Here is a tiny trained network, its code and every weight. The questions are about switching its units off for an input and a target symbol, where a switched-off unit gives its printed mean instead of its output.

import numpy as np


def w(rows, s, z=0):
    codes = np.array(rows[::2]) - 128.0
    scale = np.full(codes.shape[1], s)
    scale[-1] = z or s
    return codes * scale


def f(y):
    return y / 2 * (1 + np.tanh(0.7978845608 * (y + 0.044715 * y**3)))


def softmax(a):
    e = np.exp(a - a.max(-1, keepdims=True))
    return e / e.sum(-1, keepdims=True)


def log_softmax(a):
    a = a - a.max(-1, keepdims=True)
    return a - np.log(np.exp(a).sum(-1, keepdims=True))


def net(x, mask):
    ids = ['βγδεζθλμπφψω'.index(c) for c in x.split()]
    T = len(ids)
    res = E[ids] + P[:T]
    r = res
    for j in range(2):
        rows = slice(2 * j, 2 * j + 2)
        q, k, v = (r @ M[0][rows].T for M in (Q, K, V))
        z = softmax(np.where(np.tri(T) > 0, q @ k.T / 2**0.5, -1e9)) @ v
        o = O[0][rows]
        res = res + np.where(mask[j], z, o[:, -1]) @ o[:, :-1]
    y = f(res @ A[0][:, :-1].T + A[0][:, -1])
    res = res + np.where(mask[2:6], y, B[0][:, -1]) @ B[0][:, :-1]
    return log_softmax(res[-1] @ U[:, :-1].T + U[:, -1])


Q, K, V, O, A, B = {}, {}, {}, {}, {}, {}
E = w([
[160,173,41,152,99],'β',
[70,181,130,181,80],'γ',
[76,178,151,181,220],'δ',
[210,70,95,99,137],'ε',
[26,123,2,54,145],'ζ',
[117,154,184,168,50],'θ',
[84,163,156,53,136],'λ',
[127,33,201,94,79],'μ',
[165,187,126,99,12],'π',
[191,161,132,100,196],'φ',
[196,140,97,199,138],'ψ',
[112,19,161,161,199],'ω',
],0.016)
P = w([
[55,173,114,70,251],'0',
[77,131,95,130,159],'1',
[81,156,81,146,132],'2',
[75,124,99,178,128],'3',
[99,130,90,154,115],'4',
[78,114,90,179,63],'5',
[91,70,87,190,54],'6',
[54,78,99,198,80],'7',
[82,70,97,190,63],'8',
[98,109,86,184,66],'9',
[69,90,90,200,68],'10',
],0.0023)
Q[0] = w([
[188,98,134,162,254],'head 0',
[91,117,67,154,106],'head 0',
[172,102,174,62,132],'head 1',
[127,85,131,87,205],'head 1',
],0.015)
K[0] = w([
[107,127,3,80,90],'head 0',
[104,52,158,147,160],'head 0',
[197,100,185,106,83],'head 1',
[157,53,213,181,175],'head 1',
],0.014)
V[0] = w([
[187,72,178,152,77],'head 0',
[196,253,157,152,113],'head 0',
[115,55,73,63,85],'head 1',
[46,47,115,157,196],'head 1',
],0.0063)
O[0] = w([
[178,31,135,126,219,58],'head 0',
[116,203,153,145,211,40],'head 0',
[143,77,111,48,230,187],'head 1',
[31,3,189,179,196,252],'head 1',
],0.0056,0.0028)
A[0] = w([
[105,155,100,43,254,253],'neuron 0',
[247,172,227,213,126,170],'neuron 1',
[158,186,36,224,168,173],'neuron 2',
[118,139,179,181,239,56],'neuron 3',
],0.0081,0.0019)
B[0] = w([
[144,180,199,56,176,201],'neuron 0',
[201,113,232,202,165,209],'neuron 1',
[96,104,2,163,109,252],'neuron 2',
[149,207,96,200,180,189],'neuron 3',
],0.0099,0.0041)
U = w([
[69,195,111,164,162,39],'β',
[197,183,137,98,180,114],'γ',
[19,158,107,146,38,206],'δ',
[185,53,106,70,150,254],'ε',
[92,18,131,103,98,194],'ζ',
[184,196,104,95,58,111],'θ',
[149,143,230,169,72,105],'λ',
[206,94,77,178,137,80],'μ',
[84,198,134,60,135,121],'π',
[127,131,2,112,109,42],'φ',
[105,65,178,162,211,31],'ψ',
[93,119,63,84,175,83],'ω',
],0.0091,0.0061)

Each question gives the input, a string of symbols that net reads in full, and the target symbol t.
The units are the heads (2 rows each of Q, K, V and O) and the neurons (one row each of A and B). Each row of codes is followed by its name. A weight is (code - 128) times the scale printed after its matrix; where a second scale follows, it is the last column's (O, A, B and U).
mask holds one flag per unit, heads first, then neurons. A switched-off unit (its flag False) gives its mean, the last column of its rows in O or B, instead of its output. The means were averaged over made-up inputs and are rounded, as every weight is.
A unit's drop is (log p(t) with every unit on - log p(t) with that unit switched off) / (log p(t) with every unit on - log p(t) with every unit switched off).
The circuit of an input: a set's keep is (log p(t) with only the set's units on - log p(t) with every unit switched off) / (log p(t) with every unit on - log p(t) with every unit switched off). Starting from all 6 units, units are removed one at a time, each time the one whose removal leaves the highest keep (on an exact tie, the one counted first), for as long as the keep stays at least 0.8.
circuit, biggest first: the units of the circuit, biggest drop first
k most important neurons: the k neurons with the biggest drops, biggest first
heads that matter: for each layer, one digit per head in row order, 1 if its drop is at least 0.15 and else 0, layers parted by /
drop of u: that unit's drop, to one decimal
input γ ψ ψ ζ, target π: circuit, biggest first	(neuron 0; head 0)
input γ μ γ δ π λ δ, target β: 2 most important neurons	(neuron 3; neuron 2)
input ζ ε β ζ θ ψ ζ, target π: heads that matter	00
input ε ψ θ ψ π θ β λ, target π: circuit, biggest first	(neuron 0; head 0; neuron 1)
input π δ ψ φ, target γ: circuit, biggest first	(head 0; neuron 0)
input ζ θ θ μ π θ β, target ε: circuit, biggest first	(head 1; head 0)
input φ ω λ β γ δ ε γ ψ β, target φ: circuit, biggest first	(neuron 2; head 1)
input μ π δ μ γ π φ, target γ: 2 most important neurons	(neuron 0; neuron 3)
input θ ψ θ θ, target λ: heads that matter	01
input ζ γ μ ε γ π, target ε: heads that matter	11
input ζ β ψ ζ ψ ζ δ, target δ: circuit, biggest first	(head 0)
input γ ε β, target φ: circuit, biggest first	(neuron 2; head 1)
input ζ λ π ω δ ω θ, target ζ: 3 most important neurons	(neuron 3; neuron 0; neuron 1)
input θ ω γ θ ε λ ζ, target ζ: drop of head 1	0.4
input ω ω ζ, target ζ: drop of head 1	0.6
input ψ γ δ, target β: drop of head 0	0.2
